Below is a small trained network, with its code and all its weights. Each question gives an input and a class and asks what happens when units are switched off, that is, made to give their printed mean instead of their output.

import numpy as np


def w(rows, s, z=0):
    codes = np.array(rows[::2]) - 128.0
    scale = np.full(codes.shape[1], s)
    scale[-1] = z or s
    return codes * scale


def norm(h):
    return h / np.sqrt((h * h).mean(-1, keepdims=True) + 1e-5)


def f(y):
    return np.maximum(y, 0)


def log_softmax(a):
    a = a - a.max(-1, keepdims=True)
    return a - np.log(np.exp(a).sum(-1, keepdims=True))


def net(x, mask):
    res = np.array(x, float).reshape(1, 8) / 4 @ E
    u = 0
    for l in range(3):
        y = f(norm(res) @ A[l][:, :-1].T + A[l][:, -1])
        res = res + np.where(mask[u : u + 12], y, B[l][:, -1]) @ B[l][:, :-1]
        u += 12
    return log_softmax(norm(res)[-1] @ U[:, :-1].T + U[:, -1])


A, B = {}, {}
E = w([
[177,67,215,100,169,177,124,71,151,125],'x0',
[244,56,164,116,38,155,113,123,88,82],'x1',
[143,97,97,210,128,180,67,97,128,183],'x2',
[103,148,106,37,98,184,143,136,253,211],'x3',
[119,42,144,130,100,151,135,199,132,67],'x4',
[90,207,105,140,113,196,109,82,150,88],'x5',
[109,146,119,221,135,137,102,87,127,70],'x6',
[171,148,73,150,182,172,184,41,134,120],'x7',
],0.0072)
A[0] = w([
[125,176,49,60,141,250,208,53,110,107,53],'L0N1',
[164,213,82,187,152,106,210,151,5,66,162],'L0N2',
[86,199,1,35,113,120,178,215,196,184,47],'L0N3',
[49,87,154,140,172,132,48,113,84,46,117],'L0N4',
[90,134,200,150,72,146,114,112,189,167,2],'L0N5',
[123,64,79,149,233,137,81,65,176,199,91],'L0N6',
[64,197,140,147,198,87,179,62,113,210,53],'L0N7',
[181,183,219,142,77,180,217,170,117,146,100],'L0N8',
[93,124,115,211,174,181,127,104,138,121,68],'L0N9',
[196,93,119,33,82,170,161,112,92,99,79],'L0N10',
[134,153,55,102,64,84,151,165,61,142,37],'L0N11',
[161,106,182,88,133,57,99,131,59,180,100],'L0N12',
],0.0064,0.003)
B[0] = w([
[167,108,57,33,143,64,147,99,95,99,212],'L0N1',
[3,135,119,168,91,20,91,109,130,77,254],'L0N2',
[83,64,113,133,204,106,177,187,219,199,241],'L0N3',
[142,173,185,172,82,129,206,150,143,117,202],'L0N4',
[96,230,178,124,151,187,72,140,57,35,153],'L0N5',
[194,131,143,230,100,111,103,164,188,143,194],'L0N6',
[134,40,134,73,71,132,147,40,118,82,208],'L0N7',
[185,137,122,145,102,59,76,98,179,139,169],'L0N8',
[153,141,47,174,100,67,45,53,123,92,179],'L0N9',
[182,122,77,168,77,171,162,125,126,118,205],'L0N10',
[81,165,81,104,187,177,126,168,122,25,170],'L0N11',
[166,157,115,114,176,85,169,68,169,129,192],'L0N12',
],0.0062,0.0057)
A[1] = w([
[125,149,152,151,84,151,74,100,107,157,95],'L1N1',
[122,198,73,90,201,76,139,47,167,118,161],'L1N2',
[123,146,137,105,138,121,195,163,81,94,75],'L1N3',
[96,148,62,134,109,191,75,143,103,116,83],'L1N4',
[43,121,100,80,124,143,113,166,142,173,44],'L1N5',
[87,145,88,104,189,160,137,82,175,167,88],'L1N6',
[80,98,169,82,110,100,153,177,140,170,121],'L1N7',
[150,137,184,115,82,254,75,115,136,186,2],'L1N8',
[173,111,113,110,83,148,151,118,134,79,130],'L1N9',
[103,137,149,26,96,117,151,197,64,128,142],'L1N10',
[149,155,144,158,130,128,125,92,79,74,118],'L1N11',
[88,125,122,216,127,197,171,38,117,127,84],'L1N12',
],0.0093,0.0035)
B[1] = w([
[173,175,80,98,146,144,93,161,145,105,152],'L1N1',
[117,20,138,60,100,157,48,86,47,183,254],'L1N2',
[188,112,54,243,82,105,81,116,158,59,158],'L1N3',
[158,172,148,105,67,108,86,156,158,174,156],'L1N4',
[139,246,136,80,186,127,225,202,237,102,177],'L1N5',
[192,119,192,76,84,180,249,107,167,123,192],'L1N6',
[144,154,93,149,236,141,137,231,49,200,185],'L1N7',
[132,253,63,144,88,42,32,161,70,98,154],'L1N8',
[25,73,169,113,78,211,155,116,90,152,194],'L1N9',
[149,132,22,198,179,165,14,35,126,198,175],'L1N10',
[5,49,145,81,189,111,223,187,148,100,203],'L1N11',
[147,99,79,87,197,153,13,123,113,177,185],'L1N12',
],0.0055,0.0082)
A[2] = w([
[75,194,95,94,67,226,34,136,190,140,77],'L2N1',
[137,82,173,110,149,142,159,186,49,123,228],'L2N2',
[180,83,120,63,103,133,160,82,84,183,58],'L2N3',
[82,168,94,53,175,75,148,34,128,137,162],'L2N4',
[91,227,136,113,104,219,99,151,166,150,18],'L2N5',
[254,83,173,136,174,170,88,155,78,139,71],'L2N6',
[184,102,163,88,94,132,124,136,75,51,27],'L2N7',
[109,228,162,133,188,97,90,160,107,197,249],'L2N8',
[19,137,73,79,123,136,177,201,168,144,96],'L2N9',
[158,78,97,92,84,217,156,75,144,131,196],'L2N10',
[195,122,157,187,180,125,119,169,223,139,117],'L2N11',
[119,101,178,110,162,226,144,99,35,118,136],'L2N12',
],0.0077,0.0018)
B[2] = w([
[242,183,242,113,43,205,39,110,26,24,223],'L2N1',
[142,128,191,38,111,122,86,168,180,148,201],'L2N2',
[126,163,237,94,48,185,97,43,225,246,231],'L2N3',
[130,54,56,69,130,159,50,169,166,233,248],'L2N4',
[160,134,182,98,254,91,110,91,31,97,182],'L2N5',
[115,148,76,121,158,225,123,136,216,184,198],'L2N6',
[103,150,185,91,58,84,224,95,150,199,198],'L2N7',
[146,76,115,6,65,188,165,168,98,25,202],'L2N8',
[224,119,114,158,131,185,239,201,133,167,246],'L2N9',
[109,129,234,180,34,60,31,39,212,158,254],'L2N10',
[197,168,79,171,211,161,149,102,131,79,186],'L2N11',
[95,108,195,126,61,49,90,99,185,210,192],'L2N12',
],0.0064,0.0058)
U = w([
[154,145,58,51,219,178,233,217,191,197,174],'0',
[76,241,153,154,164,137,187,101,93,179,4],'1',
[31,76,39,155,172,61,61,78,54,82,179],'2',
[177,194,229,119,231,180,183,175,121,34,32],'3',
[64,101,189,184,55,89,248,174,121,42,120],'4',
[183,240,123,101,79,193,51,161,60,45,110],'5',
[152,81,173,67,71,176,80,45,216,202,222],'6',
[180,136,81,241,199,207,127,92,206,125,57],'7',
],0.011,0.004)

Each question gives the input, the list of numbers given to net, and the class t.
The units are the neurons (one row each of A and B). Each row of codes is followed by its name. A weight is (code - 128) times the scale printed after its matrix; where a second scale follows, it is the last column's (A, B and U).
mask holds one flag per neuron, layer by layer. A switched-off neuron (its flag False) gives its mean, the last column of its row in B, instead of its output. The means were averaged over made-up inputs and are rounded, as every weight is.
A unit's drop is (log p(t) with every unit on - log p(t) with that unit switched off) / (log p(t) with every unit on - log p(t) with every unit switched off).
The circuit of an input: a set's keep is (log p(t) with only the set's units on - log p(t) with every unit switched off) / (log p(t) with every unit on - log p(t) with every unit switched off). Starting from the 12 units with the biggest drops (on a tie, the unit counted first), units are removed one at a time, each time the one whose removal leaves the highest keep (on an exact tie, the one counted first), for as long as the keep stays at least 0.8.
units of the circuit, in order: the units of the circuit, biggest drop first
unit that matters most: the unit with the biggest drop
k most important neurons: the k neurons with the biggest drops, biggest first
k most important neurons of layer l: the k neurons of layer l with the biggest drops, biggest first
drop when u is switched off: that unit's drop, to one decimal
input [2,-4,-4,-6,1,2,-1,-7], class 4: units of the circuit, in order	[L0N4]
input [6,7,-3,-3,-3,-7,8,-7], class 4: units of the circuit, in order	[L1N2, L2N4]
input [-6,-7,0,0,-3,-6,4,7], class 6: 4 most important neurons	[L0N7, L1N2, L1N6, L2N4]
input [-8,8,4,-2,-5,-5,2,-8], class 2: 3 most important neurons of layer 2	[L2N1, L2N9, L2N3]
input [-7,-5,-8,-7,7,-5,-2,2], class 2: 3 most important neurons of layer 1	[L1N10, L1N3, L1N6]
input [6,6,8,0,0,1,-2,-6], class 5: 2 most important neurons	[L1N8, L1N2]
input [-1,8,0,-6,-3,1,-3,1], class 4: 2 most important neurons	[L0N2, L1N2]
input [1,1,7,4,8,0,-6,0], class 5: 2 most important neurons	[L1N8, L2N1]
input [3,-4,-4,6,4,2,1,4], class 0: 4 most important neurons	[L0N3, L1N5, L2N9, L1N7]
input [-6,2,2,-1,-2,-4,6,-3], class 2: 2 most important neurons of layer 0	[L0N2, L0N3]
input [-2,-6,0,1,-5,-4,-1,1], class 0: 3 most important neurons of layer 1	[L1N5, L1N7, L1N9]
input [-8,-4,0,4,-7,5,2,-1], class 0: 3 most important neurons	[L0N3, L1N5, L2N9]
input [3,-1,-3,2,-1,5,8,-5], class 3: 2 most important neurons	[L2N5, L0N4]
input [-2,1,-5,0,-4,-1,5,6], class 2: units of the circuit, in order	[L0N2]
input [-5,-8,5,4,-6,5,5,-8], class 5: 2 most important neurons	[L2N1, L1N11]
input [-1,-7,-5,4,-1,5,1,-1], class 0: 2 most important neurons	[L0N3, L1N5]
input [8,-2,0,-8,8,-1,4,0], class 4: 2 most important neurons	[L0N4, L1N2]
input [-1,3,1,5,4,-2,1,-1], class 5: 3 most important neurons	[L2N1, L0N2, L1N8]
input [8,2,-2,-8,7,6,1,-1], class 4: 2 most important neurons of layer 1	[L1N2, L1N11]
input [8,2,8,3,-4,-1,-1,0], class 5: unit that matters most	L1N8
input [-8,8,0,6,-5,4,-1,-8], class 3: 2 most important neurons	[L0N3, L1N5]
input [6,-3,2,6,8,-5,6,-1], class 5: 2 most important neurons of layer 1	[L1N8, L1N11]
input [8,1,6,-7,-2,-4,6,4], class 7: drop when L0N1 is switched off	0.1
input [7,-1,-4,2,-3,8,3,-6], class 5: drop when L0N5 is switched off	0.1
input [-4,1,0,-1,-2,6,-7,-8], class 0: drop when L1N7 is switched off	0.1
input [-8,3,-1,6,4,2,-1,-3], class 0: drop when L0N3 is switched off	0.8
input [3,-7,6,0,5,-7,-2,0], class 7: unit that matters most	L0N6
